(in the rows, 128 means zero)
Each row of numbers stands for one element and depends on some of the facts below. Use the named rows to name the rest.

Facts:
banubras Θ: fusko flagrol brizem drarine trutro skaro zupor
deflibir Θ: fliram saven troflak fizistur
didran Θ: pagu sumuk kofiflon tudre kabral fizistur
dobril Θ: petetrul grisko droskan
drakegam Θ: roskun meklur riler litis fusko leplen klamavos nadan
drupuve Θ: roskun zizer sumuk fitrok
fegru Θ: tigo zoskikun bribril zafus guplok skaro troflak dafum kabral skimun
fiza Θ: dritra tredom pota
flasa Θ: nestol rivuk keni skimun bater
fove Θ: meda saven skuplin plokli
ganan Θ: bragras somik flavel daplivuk skimun
gasto Θ: potrak bater
gradin Θ: plotavo zake febre rofek
grople Θ: brila zoskikun sifle
gugagu Θ: roskun sumuk plopam brumer stunal
kegek Θ: reklam plopam troflak vidrogik gaplan
latru Θ: zizer skiklo modumi
lefos Θ: reklam pagu plamum zofi
nanem Θ: skuplin doflin flavel nestol brugrife brumer mavik storo stimo
neflim Θ: petetrul kofiflon meklor plokli
nogror Θ: zisis brugrife tuskos
nunis Θ: plamum stolugu romus
pamam Θ: plotavo zisis stolugu guplok nudak
pamon Θ: meklur doflin mavik
pesken Θ: vovu
plefuskik Θ: riler skiklo nemor likluk stusulis
plekla Θ: zutun petetrul zafus kloflo meklor tuskos
popi Θ: zuklim skaro zavu fizistur
putrak Θ: sifle mifar meklor nudak
rapun Θ: roskun zefemu dafum rofek
sevus Θ: fliga pagu trure febre sagrum plopam tregul
soskir Θ: nemor zafus daplivuk boskudom dripidil kabral bater
sostu Θ: pagu sifle trure zefemu rivuk vidrogik tregul
stepe Θ: flesto
stodra Θ: zutun datruk mifar doflin kabral
stusin Θ: grugrel fivun plotavo skanek skuplin ligun flavel labral zofi plokli
tiskur Θ: fivun leplen
trupadrer Θ: fivun vuzu riler plamum bribril rison brumer
vimi Θ: vuzu tribragro truste kaplibrus pliruti zofi
vogri Θ: droskan gaplan
zedru Θ: brila tigo potrak vidrogik tuskos
zibam Θ: tribragro zafus ligun romus vidrogik brugrife zofi zupor
zuklis Θ: skiklo zake skubirus klofodri nudak zofi
zupubri Θ: roskun zake bevo brizem drarine boskudom
banubras Ξ gomil
bater Ξ stodra kluvetrin
bevo Ξ truste
bragras Ξ brumer
brizem Ξ stodra
debruflik Ξ zizer
deflibir Ξ drupuve peple
dekila Ξ kloflo
didran Ξ nedre
draloplas Ξ plopam kloflo
driva Ξ stodra fliga
droskan Ξ sepli
fitrok Ξ troflak dafum
fiza Ξ trupadrer
flagrol Ξ gafil saskan
fledas Ξ nedre
fliga Ξ grugrel
fusko Ξ riska
gaplan Ξ gomil peple
geklis Ξ grople
gradin Ξ drupuve likluk
grezik Ξ gomil tredom
grople Ξ banubras
klalegris Ξ gomil
klamavos Ξ flasa
kliflo Ξ drupuve
klofodri Ξ stodra gomil
kloti Ξ trinuk kluvetrin
kofiflon Ξ tredom
labral Ξ stodra tiskur
latru Ξ brumer
leplen Ξ peple
meklor Ξ kliflo
meklur Ξ kloflo
mifar Ξ klofodri
modumi Ξ fegru debruflik
mori Ξ fledas trure
nadan Ξ trinuk
nanem Ξ zibam plopam
nedre Ξ gomil
neflim Ξ kloflo
pamam Ξ kluvetrin
peple Ξ zizer pliruti
petetrul Ξ grezik
plamum Ξ gomil
plefuskik Ξ zizer
plifa Ξ truste
pliruti Ξ gomil
pota Ξ pliruti
putrak Ξ gomil flagrol fiza
reklam Ξ plamum
riska Ξ skuplin
sagrum Ξ grutom
saskan Ξ banubras
sepli Ξ stodra gomil banubras
sevus Ξ gomil truste
sifle Ξ brila banubras
skiklo Ξ pliruti
skubirus Ξ truste fegru tuskos
stepe Ξ zutru geklis
stodra Ξ gomil
stunal Ξ gomil
tredom Ξ gomil pliruti
tregul Ξ sevus plopam nadan
trinuk Ξ gomil banubras
troflak Ξ gomil fledas pliruti
trure Ξ gomil tudre pliruti
tuskos Ξ didran
vidrogik Ξ grezik tranar
vuzu Ξ gomil zutru
zavu Ξ grugrel
zisis Ξ zofi
zizer Ξ datruk
zuklis Ξ gomil
zupor Ξ stodra

Known rows:
[122 142 130 115 134  99 127 110 137 140 127 130 116 119 146 135 140 114
 110 158 136 138 141 133 139 111 110 121 147 125 118 131 140 128 119 133
 116 131 133 163 122 131 121 133 114 125]: roskun
[139 148 126 147 122 140 136 140 126 101 126 138 154 139 128 122 131 140
 133 128 117 134 130 123 100 128 131 151 109 137 111 132 112 117 135 122
 144 114 155 150 108 115 135 116 126 111]: drakegam
[148 153 140 148 122 121 124 155 118 115 135 156 147 140 135 109 149 123
 143 135 111 130 113 119 107 144 135 158 114 121 126 131 119 135 134 119
 138 116 162 149 111 100 124 105 155 106]: gugagu
[138 116 128 108 137 127 130 102 142 130 118 119 125 130 131 134 123 115
 112 149 123 118 148 123 126 125 117 105 130 138  97 118 133 139 123 117
 141 131 115 140 132 124 125 132 113 148]: brumer
[110 128 129 143 123 143 138 128 124 141 134 101 120 131 121 129 111 144
 111 108 132 115 120 141 140 114 138 115 128 116 135 129 120 122 137 141
 112 125 136 112 133 135 140 145 109 147]: vidrogik
[131  98 129 141 141 102 154 141 121 139 121 118  97 123 133 139 117 131
 101 127  93 111 113 127 138 124 135 120 105 170 153 126 127 137 140 154
 116 147 137 103 126 123 116 124 112 159]: kloflo
[152 131 138 130 134 130 132 116 136 145 136 117 142 116 132 128 136 116
 103 143 134 122 134 129 138 112 155 142 119 124 107 128 132 146 126 133
 112 111 134 126 144 114 134 141 115 163]: pagu
[132 133 138 133 110 119 150 151 141 123 116 140 139 129 147 117 141 115
 181 156 119 132 119 127 135 155 122 129 114 146 141 131 129 116 128 154
 128 150 160 148 111 151 118  90 165  92]: didran
[125 122 141 114 133 109 126 124 131 143 125 131 115 119 139 129 133 114
 139 132 127 102 111 124 151 147 110 113 145 126 142 125 149 137 117 128
 118 160 107 128 134 139 118 129 138 131]: kofiflon
[ 96 127  98 133 137 119 131 109 134 137 130 112 118  76 158 141 151  97
 151 172 179 131 160 121 129 139 142 144 140  93 169 142 126 141 109 124
 141 131  71 108 120 171 139 157 171 106]: klofodri
[135 130 135 115 148 104 110 126 120 139 126 136 109 130 135 128 136 118
 102 132 116 115 117 115 125 139 114 123 139 128 123 117 130 153 119 108
 138 138 117 135 131  99 112 128 134 128]: doflin
[117 152 130 151 134 141 116 117 133 120 131  90 133 134 117 107 112 113
 122 123 144  99 129 150 163 131 110 110 141 103 121 137 135 115 108 118
 120 135 121 138 144 124 103 148 143 150]: skiklo
[138 106 146 110 122 140 142 134 132 155 128 125 127 120 130 133 117 122
 129 120 126 107 115 132 146 132 145 117 114 124 134 116 127 139 132 145
 106 144 116 105 149 140 136 130 133 153]: petetrul
[136 128 135 124 137 123 124 128 127 133 135 120 122 130 129 132 123 127
  99 126 125 124 124 129 132 116 134 124 123 121 121 123 126 138 132 124
 123 123 127 130 135 111 127 141 117 152]: febre
[131 125 135 108 136 115 138 108 142 146 127 122 119 122 140 133 136 106
 131 155 132 113 138 125 145 128 122 109 138 124 131 120 145 143 117 138
 125 151 114 141 126 137 118 128 135 129]: sagrum
[137 127 132 125 141 125 131 124 129 135 134 125 123 130 131 131 126 125
 101 126 119 123 128 136 126 115 131 133 130 120 121 119 131 147 126 119
 121 120 133 128 138 114 128 138 115 153]: brugrife
[130 129 139 117 141 113 124 116 127 137 129 129 126 126 135 132 134 122
 110 137 132 121 127 120 131 122 121 125 129 124 122 126 132 141 129 123
 131 126 119 137 124 114 125 132 117 145]: skaro
[146 145 128 131 115 142 135 150 130 108 122 145 155 133 130 127 132 136
 140 121 114 125 126 126 105 132 125 147 105 133 118 131 105 119 132 137
 142 114 155 140 110 117 141 116 130 122]: popi
[115 138 117 143 141 125 120 117 123 123 127  91 114 147 126 120 113 120
 113 127 128 126 129 123 132 110 110 106 153 116 132 120 136 136 126 100
 140 143 129 139 135 130 100 123 132 107]: modumi


Now the same elements, written a new way:
Named rows:
[118 129 123 137 141 143 102 133 131 126 129 129 131 147 147 117 122 126
 133 142 113 115 129 133 137 118 126 107]: geklis
[ 91 125 126 127 139 132  97 129 123 126 130 117 141 142 145 114 128 127
 138 142 108 131 114 138 132 126 143 128]: flagrol
[120 125 135 140 131 115 128 136 137 138 132 126 172 142 111 124 126 130
 130 138 125 144 109 123 122 108 119 163]: stunal
[112 126 126 131 131 118 142 131 122 125 126 134 125 134 133 124 133 123
 137 135 138 118 124 141 120 123 125 113]: stimo
[144 124 131 137 132 126 123 127 128 126 135 130 120 117 140 123 132 123
 124 130 131 118 128 135 128 121 127 111]: grutom
[130 124 128 151 142 143 159 120 155 137 136 119 117 151 137 117 126 143
 100 128 107 118 146 129 141 123 131 107]: plefuskik
[113 128 129 125 131 119 144 131 123 125 127 129 123 132 132 127 133 127
 138 139 138 123 124 141 120 123 120 116]: rivuk
[157 128 131 162 139 133 119 134 139 133 148 138 114 124 137 122 128 120
 130 134 118 115 137 136 141 120 116 108]: nanem
[148 124 129 134 134 133 121 125 130 125 136 132 116 122 136 126 130 120
 127 132 129 120 123 138 127 123 125 109]: kluvetrin
[146 125 131 137 132 125 122 127 130 126 134 130 120 116 139 123 131 122
 125 129 132 119 127 135 128 120 125 111]: drodri
[213 121 139 157 138 153 132 123 155 138 167 143 146 132  81 147 110 121
 135 146 124 141  98 127 125 109  99 146]: stodra
[109 127 130 123 129 121 144 131 125 123 128 131 124 130 134 125 133 129
 133 134 136 125 124 141 118 124 122 117]: dripidil
[116 124 122 130 134 118 137 130 121 126 123 131 129 129 134 122 134 119
 135 130 135 115 121 140 120 122 129 115]: ligun
[116 123 121 128 134 118 134 128 121 126 121 134 130 130 135 121 136 118
 131 128 133 114 122 139 121 123 133 114]: zofi
[112 125 130 122 131 120 134 128 124 124 126 129 128 128 137 124 134 126
 131 133 133 124 123 141 122 125 130 119]: rofek
[111 138  96 114 130 116 106 121 168 159 124 152  99 164 149 117 116 100
 123 163 178 167 102  84 135  92 204 198]: tredom
[141 125 131 136 132 126 120 128 128 124 134 131 121 119 141 123 131 122
 125 129 132 118 128 135 128 120 127 109]: gafil
[ 89 124 118 130 142 130 154 125 137 135 120 119 131 150 137 114 130 121
 127 136 114 127 127 139 129 124 143 130]: leplen
[165 125 137 158 131 127 118 126 129 127 148 125 109 115 139 124 130 127
 121 126 125 116 134 132 133 119 117 103]: fegru

Which element is each row?
No name comes twice in this set of rows, the named rows included.
[108 122 126 122 130 122 132 127 128 124 122 136 135 133 138 120 136 127
 123 126 129 122 122 139 122 125 132 123] | riler
[107 126 128 125 133 119 153 127 124 127 126 117 122 140 129 126 132 136
 132 138 137 117 128 137 121 124 128 108] | datruk
[101 122 130 122 131 123 124 125 129 123 125 130 135 129 140 118 136 127
 122 125 127 126 118 139 123 127 137 127] | litis
[117 116 104 150 143 112 125 126 117 130 112 148 139 137 131 113 138 101
 132 118 135  94 118 138 121 119 145 109] | kaplibrus
[127 127 122 102 138 125 131 138 122 139 111 116 131 141 125 133 133 117
 133 145 123 125 124 133 140 120 120 117] | petetrul
[169 129 136 195 130 108 115 134 128 149 160 124 137 164 110 133 132 147
 110 129 106 135 122 103 140 109  96 132] | sevus
[111 126 128 132 136 118 158 137 139 145 120 106 149 112 131 114 123  96
 142 146 123 149 126 138 125 106 129 163] | troflak
[137 127 122 137 138 135 124 131 131 133 134 131 119 141 139 121 129 115
 129 138 114 126 128 135 136 122 120 117] | riska
[108 123 132 123 131 121 121 126 122 122 130 123 131 124 141 118 135 125
 129 130 127 129 116 139 123 127 140 125] | drarine
[138 119 119 119 142 151 135 118 133 129 139 138 125 151 104 137 124 117
 146 147 118 135  93 147 124 133 130 129] | zupor
[ 99 132 122 136 136 127 161 136 127 129 131 137 119 157 131 126 128 124
 147 149 128 128 128 144 123 124 110 118] | bragras
[114 123 142 131 130 113  86 123 109 124 142  90 122  99 143 118 131 122
 149 141 122 141 104 140 126 129 157 130] | zuklim
[151 124 130 140 142 153  93 127 144 125 146 139 162 152 108 133 110 136
 139 152 120 122 101 126 127 110 120 127] | sepli
[118 125 131 117 133 116 120 135 124 127 125 131 128 125 133 128 138 124
 135 136 132 121 122 141 132 127 132 118] | plopam

The same elements again, as new rows of numbers:
Known rows:
[124 128 124 131 124 125 140 121 124 127 126 123 127 128 124 134 131 120
 129 128 126 137 135 130 128 130 121 130 129 125 128 129 129 129 132 132]: kluvetrin
[126 134 131 130 121 125 138 116 131 128 129 122 128 130 131 132 135 121
 125 122 124 134 132 128 121 133 126 128 132 125 130 125 123 131 136 124]: kloti
[138 124 134 105 143 132 112 142 128 132 125 125 124 116 134 120 119 134
 128 138 129 130 132 132 135 131 141 133 130 119 118 136 145 124 126 127]: rison
[157 157 133  89 153 112  88 125 103 142 151 140 150 140 142 151 175 134
 117 131 139 130 126 116 119 114 132 130 133 141 108 123 125 124 117 156]: zizer
[123 140 111 151 125 103 139 117 119 134 138 119 131 144 141 162 152 105
 121 131 130 160 151 125 117 112 107 124 124 131 121 124 119 135 142 144]: drupuve
[117 135 111 144 113 114 149 112 130 123 134 114 125 131 135 146 146 110
 125 120 115 149 141 130 113 122 112 127 127 131 134 123 124 126 148 124]: gradin
[137 129 130 122 148 132 114 139 119 137 126 130 136 129 130 129 129 126
 127 136 142 130 129 125 136 126 141 130 126 125 118 128 126 129 114 142]: roskun
[119 134 111 146 130 103 143 118 129 136 124 115 129 130 138 156 138 111
 129 132 125 160 150 130 116 110 113 129 124 123 127 130 131 133 149 136]: drakegam
[141 137 136 118 153 131 113 137 128 148 119 126 145 125 139 122 130 121
 123 128 134 134 127 123 127 128 152 127 125 127 124 129 120 136 119 133]: fusko
[128 132 140 111 117 138 117 127 146 123 141 123 132 137 122 122 131 132
 130 125 139 100 118 125 126 146 144 121 142 109 132 117 121 128 123 124]: sifle
[130 142 133 132 134 137 108 139 155 146 136 152 138 129 139 121 108 150
 132 134 146 112 118 134 125 113 133 112 121 143 121 127 114 123 131 130]: stunal
[114 112 149 146  63 108 145 108 137 140 129 135  86 188 114 171 138 115
 109 136  99 155 115 125 125 146  84 121 108 141 129 134 129 140 115 143]: vogri
[130 124 129 126 137 137 120 137 124 136 117 131 133 131 117 125 124 128
 133 135 134 123 119 124 133 133 146 129 125 131 128 126 121 138 106 138]: tudre
[110 121 114 151  97 116 151 112 129 118 132 120 110 142 117 153 137 118
 129 128 115 143 135 130 125 126 101 131 123 129 134 126 131 126 134 129]: plekla
[137 137 139 119 153 129 116 136 139 155 107 123 154 126 135 124 126 118
 126 126 133 133 122 123 117 132 163 126 128 121 131 126 116 147 117 132]: flagrol
[117 122 121 119 119 107 144 131 148 129 119 107 101 111 142 140 118 125
 125 137  93 168 149 143 116 121 113 137 125 111 129 147 167 122 168 110]: vimi
[130 119 131 118 127 141 121 137 130 127 124 127 123 125 119 120 121 133
 131 134 127 121 121 129 137 137 139 132 129 127 126 130 133 127 112 129]: plokli
[111 129 103 152 113 118 148 113 126 114 135 116 123 132 123 150 140 117
 135 126 127 140 144 131 123 117 107 129 128 127 131 121 126 123 140 128]: soskir
[134 123 128 114 140 137 115 138 128 129 124 125 127 120 126 119 122 132
 130 135 133 124 127 129 136 132 143 132 129 123 123 130 135 126 119 130]: bribril

Name these rows:
No name comes twice in this set of rows, the named rows included.
[105 136 123 137  86 112 147 101 163 115 148 106 131 147 124 151 145 117
 133 117 127 116 136 131 101 138 120 114 148  94 146 110 118 136 155 115] | grople
[128 122 132 131 140 139 127 139 134 148 100 125 143 126 114 126 118 122
 134 131 129 132 114 124 128 132 159 131 121 130 135 126 117 146 102 137] | fizistur
[129 133 124 129 122 124 135 124 126 126 130 121 127 125 134 127 141 117
 121 121 116 133 131 124 119 134 127 125 128 131 131 124 121 130 136 120] | kliflo
[117 139 124 150 115 126 128 127 158 135 133 145 130 127 136 131 111 148
 133 127 131 122 124 137 116 108 115 113 122 142 131 130 120 121 148 121] | klalegris
[112 122 116 151 100 114 151 113 134 127 125 120 113 142 121 155 133 116
 129 128 113 148 133 130 119 125 106 129 122 130 135 128 130 133 135 131] | kegek
[128 116 131 119 129 143 125 140 134 131 113 124 126 121 114 116 116 133
 134 132 125 120 116 128 135 137 147 133 126 126 132 129 133 132 110 123] | meda
[162 154 140 108 156 116  86 129 101 146 161 143 143 154 163 151 165 117
 104 133 163 138 142 115 136 111 122 121 126 133  93 123 119 124 120 165] | modumi
[127 117 130 125 133 140 125 138 134 138 109 125 132 123 112 119 117 128
 135 130 126 125 116 128 130 137 150 132 126 127 135 128 126 138 107 128] | saven
[128 143 139  87 148 119  89 167 171 143 122 145 104 106 157 102  87 176
 131 159  90 127 118 149 110 123 140 121 122 138 123 162 158 110 172  91] | pliruti
[130 124 130 130 146 136 123 139 130 148 104 126 146 123 118 125 119 124
 135 132 133 132 122 125 127 129 157 132 124 129 133 128 120 146 107 136] | skaro
[139 115 184 109  77 135 112 121 135 149 131 150  91 190 115 142 129 130
 101 135 112 127  93 123 140 169 111 118 114 145 118 132 122 136  91 141] | droskan
[110 124 107 147 105 117 153 115 131 114 131 114 115 128 121 149 135 117
 134 126 116 144 140 132 122 121 107 131 126 126 134 126 135 123 145 123] | nogror

